Below are the code and all the weights of a small trained network. Each question names an input and a class and asks about switching units off, where a switched-off unit gives its printed mean instead of its output.

import numpy as np


def w(rows, s, z=0):
    codes = np.array(rows[::2]) - 128.0
    scale = np.full(codes.shape[1], s)
    scale[-1] = z or s
    return codes * scale


def f(y):
    return y / 2 * (1 + np.tanh(0.7978845608 * (y + 0.044715 * y**3)))


def log_softmax(a):
    a = a - a.max(-1, keepdims=True)
    return a - np.log(np.exp(a).sum(-1, keepdims=True))


def net(x, mask):
    res = np.array(x, float).reshape(1, 3) / 4 @ E
    y = f(res @ A[0][:, :-1].T + A[0][:, -1])
    res = res + np.where(mask, y, B[0][:, -1]) @ B[0][:, :-1]
    return log_softmax(res[-1] @ U[:, :-1].T + U[:, -1])


A, B = {}, {}
E = w([
[254,56,184,87,131],'x0',
[102,120,127,19,227],'x1',
[63,76,207,136,106],'x2',
],0.0095)
A[0] = w([
[94,167,94,167,142,65],'n1',
[84,78,80,40,193,140],'n2',
[61,105,246,135,143,85],'n3',
[146,135,126,183,56,147],'n4',
[242,239,30,89,118,66],'n5',
[84,198,100,176,188,65],'n6',
[207,108,148,74,71,115],'n7',
[146,135,62,109,196,100],'n8',
[177,115,179,108,125,67],'n9',
[92,179,126,149,129,127],'n10',
[174,186,54,106,118,64],'n11',
[182,120,183,73,102,131],'n12',
[176,170,102,186,86,105],'n13',
[64,122,96,145,132,87],'n14',
[106,122,117,158,176,3],'n15',
],0.012,0.0039)
B[0] = w([
[115,110,109,82,136,173],'n1',
[119,64,125,254,210,254],'n2',
[137,172,219,64,99,213],'n3',
[144,53,139,209,156,199],'n4',
[147,122,190,91,60,240],'n5',
[113,122,102,56,144,198],'n6',
[108,116,30,94,98,221],'n7',
[134,68,193,111,158,191],'n8',
[70,119,86,120,102,185],'n9',
[96,151,83,155,93,174],'n10',
[118,122,181,119,53,178],'n11',
[111,144,49,97,97,216],'n12',
[95,52,168,177,157,184],'n13',
[74,146,57,70,107,175],'n14',
[49,55,95,108,95,124],'n15',
],0.0092,0.0095)
U = w([
[97,47,142,210,191,79],'0',
[87,142,10,93,109,70],'1',
[100,129,242,87,105,82],'2',
[138,156,126,184,178,254],'3',
],0.013,0.0046)

Each question gives the input, the list of numbers given to net, and the class t.
The units are the neurons (one row each of A and B). Each row of codes is followed by its name. A weight is (code - 128) times the scale printed after its matrix; where a second scale follows, it is the last column's (A, B and U).
mask holds one flag per neuron, in row order. A switched-off neuron (its flag False) gives its mean, the last column of its row in B, instead of its output. The means were averaged over made-up inputs and are rounded, as every weight is.
A unit's drop is (log p(t) with every unit on - log p(t) with that unit switched off) / (log p(t) with every unit on - log p(t) with every unit switched off).
The circuit of an input: a set's keep is (log p(t) with only the set's units on - log p(t) with every unit switched off) / (log p(t) with every unit on - log p(t) with every unit switched off). Starting from the 12 units with the biggest drops (on a tie, the unit counted first), units are removed one at a time, each time the one whose removal leaves the highest keep (on an exact tie, the one counted first), for as long as the keep stays at least 0.8.
units of the circuit, in order: the units of the circuit, biggest drop first
top k neurons: the k neurons with the biggest drops, biggest first
drop when u is switched off: that unit's drop, to one decimal
input [7,6,5], class 1: top 2 neurons -> (n12, n7)
input [-1,-4,-8], class 2: units of the circuit, in order -> (n5)
input [8,-6,8], class 1: units of the circuit, in order -> (n7, n12)
input [-4,3,-5], class 2: units of the circuit, in order -> (n5, n7)
input [-1,1,3], class 3: top 2 neurons -> (n5, n11)
input [3,5,-4], class 0: top 3 neurons -> (n2, n3, n8)
input [-1,-2,-1], class 3: top 2 neurons -> (n2, n8)
input [3,-7,-7], class 0: top 3 neurons -> (n4, n13, n3)
input [-2,1,3], class 3: units of the circuit, in order -> (n5, n8, n7, n13)
input [-3,3,-1], class 3: units of the circuit, in order -> (n7, n13, n9)
input [-6,2,5], class 1: top 3 neurons -> (n14, n5, n8)
input [2,7,-6], class 0: top 2 neurons -> (n2, n3)
input [6,4,2], class 1: units of the circuit, in order -> (n12, n7)
input [-1,0,4], class 2: units of the circuit, in order -> (n2)
input [-5,-8,-1], class 0: top 2 neurons -> (n4, n13)
input [7,-6,0], class 1: top 2 neurons -> (n7, n2)
input [-5,3,-6], class 2: units of the circuit, in order -> (n5, n8)
input [-5,-7,-3], class 0: top 2 neurons -> (n13, n4)
input [-2,2,3], class 3: top 4 neurons -> (n5, n11, n8, n13)
input [6,5,2], class 1: units of the circuit, in order -> (n12)
input [4,8,-5], class 0: drop when n2 is switched off -> 2.1
